Below are the code and all the weights of a small trained network. Each question names an input and a class and asks about switching units off, where a switched-off unit gives its printed mean instead of its output.

import numpy as np


def w(rows, s, z=0):
    codes = np.array(rows[::2]) - 128.0
    scale = np.full(codes.shape[1], s)
    scale[-1] = z or s
    return codes * scale


def f(y):
    return y / 2 * (1 + np.tanh(0.7978845608 * (y + 0.044715 * y**3)))


def log_softmax(a):
    a = a - a.max(-1, keepdims=True)
    return a - np.log(np.exp(a).sum(-1, keepdims=True))


def net(x, mask):
    res = np.array(x, float).reshape(1, 2) / 4 @ E
    y = f(res @ A[0][:, :-1].T + A[0][:, -1])
    res = res + np.where(mask, y, B[0][:, -1]) @ B[0][:, :-1]
    return log_softmax(res[-1] @ U[:, :-1].T + U[:, -1])


A, B = {}, {}
E = w([
[128,94,8,233,152,95,180,160],'x0',
[60,103,150,180,87,182,87,228],'x1',
],0.018)
A[0] = w([
[52,66,162,164,89,195,67,231,155],'N0',
[91,119,89,175,120,100,173,152,87],'N1',
[64,8,44,216,89,113,127,202,192],'N2',
[196,137,63,120,179,65,187,66,147],'N3',
[244,172,169,58,95,70,120,33,230],'N4',
[192,106,72,160,204,64,178,159,150],'N5',
[176,108,55,140,191,18,235,99,255],'N6',
],0.012,0.0058)
B[0] = w([
[134,184,220,84,43,173,106,164,219],'N0',
[152,69,152,151,55,142,39,87,173],'N1',
[123,32,64,181,68,208,148,220,235],'N2',
[66,232,94,183,126,57,253,115,224],'N3',
[19,48,221,60,223,40,122,143,238],'N4',
[212,39,89,219,150,124,59,73,209],'N5',
[207,146,42,218,158,62,214,52,253],'N6',
],0.011,0.031)
U = w([
[147,149,89,145,188,62,169,94,246],'0',
[137,170,107,102,131,153,118,115,1],'1',
[75,60,169,42,193,115,77,138,167],'2',
[132,228,180,35,85,157,63,131,164],'3',
[108,129,123,123,78,215,115,253,183],'4',
[172,66,95,160,101,155,92,174,43],'5',
[171,101,50,164,135,133,141,98,119],'6',
[66,145,141,86,175,76,172,104,11],'7',
],0.013,0.0044)

Each question gives the input, the list of numbers given to net, and the class t.
The units are the neurons (one row each of A and B). Each row of codes is followed by its name. A weight is (code - 128) times the scale printed after its matrix; where a second scale follows, it is the last column's (A, B and U).
mask holds one flag per neuron, in row order. A switched-off neuron (its flag False) gives its mean, the last column of its row in B, instead of its output. The means were averaged over made-up inputs and are rounded, as every weight is.
A unit's drop is (log p(t) with every unit on - log p(t) with that unit switched off) / (log p(t) with every unit on - log p(t) with every unit switched off).
The circuit of an input: a set's keep is (log p(t) with only the set's units on - log p(t) with every unit switched off) / (log p(t) with every unit on - log p(t) with every unit switched off). Starting from all 7 units, units are removed one at a time, each time the one whose removal leaves the highest keep (on an exact tie, the one counted first), for as long as the keep stays at least 0.8.
units of the circuit, in order: the units of the circuit, biggest drop first
most important unit: the unit with the biggest drop
k most important neurons: the k neurons with the biggest drops, biggest first
drop of u: that unit's drop, to one decimal
input [-6,7], class 3: most important unit	N2
input [3,1], class 5: 3 most important neurons	[N3 N2 N6]
input [-1,-3], class 7: units of the circuit, in order	[N5 N4]
input [-1,1], class 3: units of the circuit, in order	[N2 N6 N4]
input [-7,3], class 3: units of the circuit, in order	[N2 N0]
input [8,2], class 5: 2 most important neurons	[N2 N1]
input [-5,1], class 2: 2 most important neurons	[N3 N6]
input [2,1], class 5: 2 most important neurons	[N3 N6]
input [-1,0], class 2: 4 most important neurons	[N6 N3 N2 N0]
input [-1,-1], class 2: drop of N3	0.6
input [-8,8], class 3: drop of N2	0.1
input [-3,0], class 2: drop of N3	0.4
input [-3,-7], class 7: drop of N4	1.0
input [-2,-5], class 7: units of the circuit, in order	[N4]
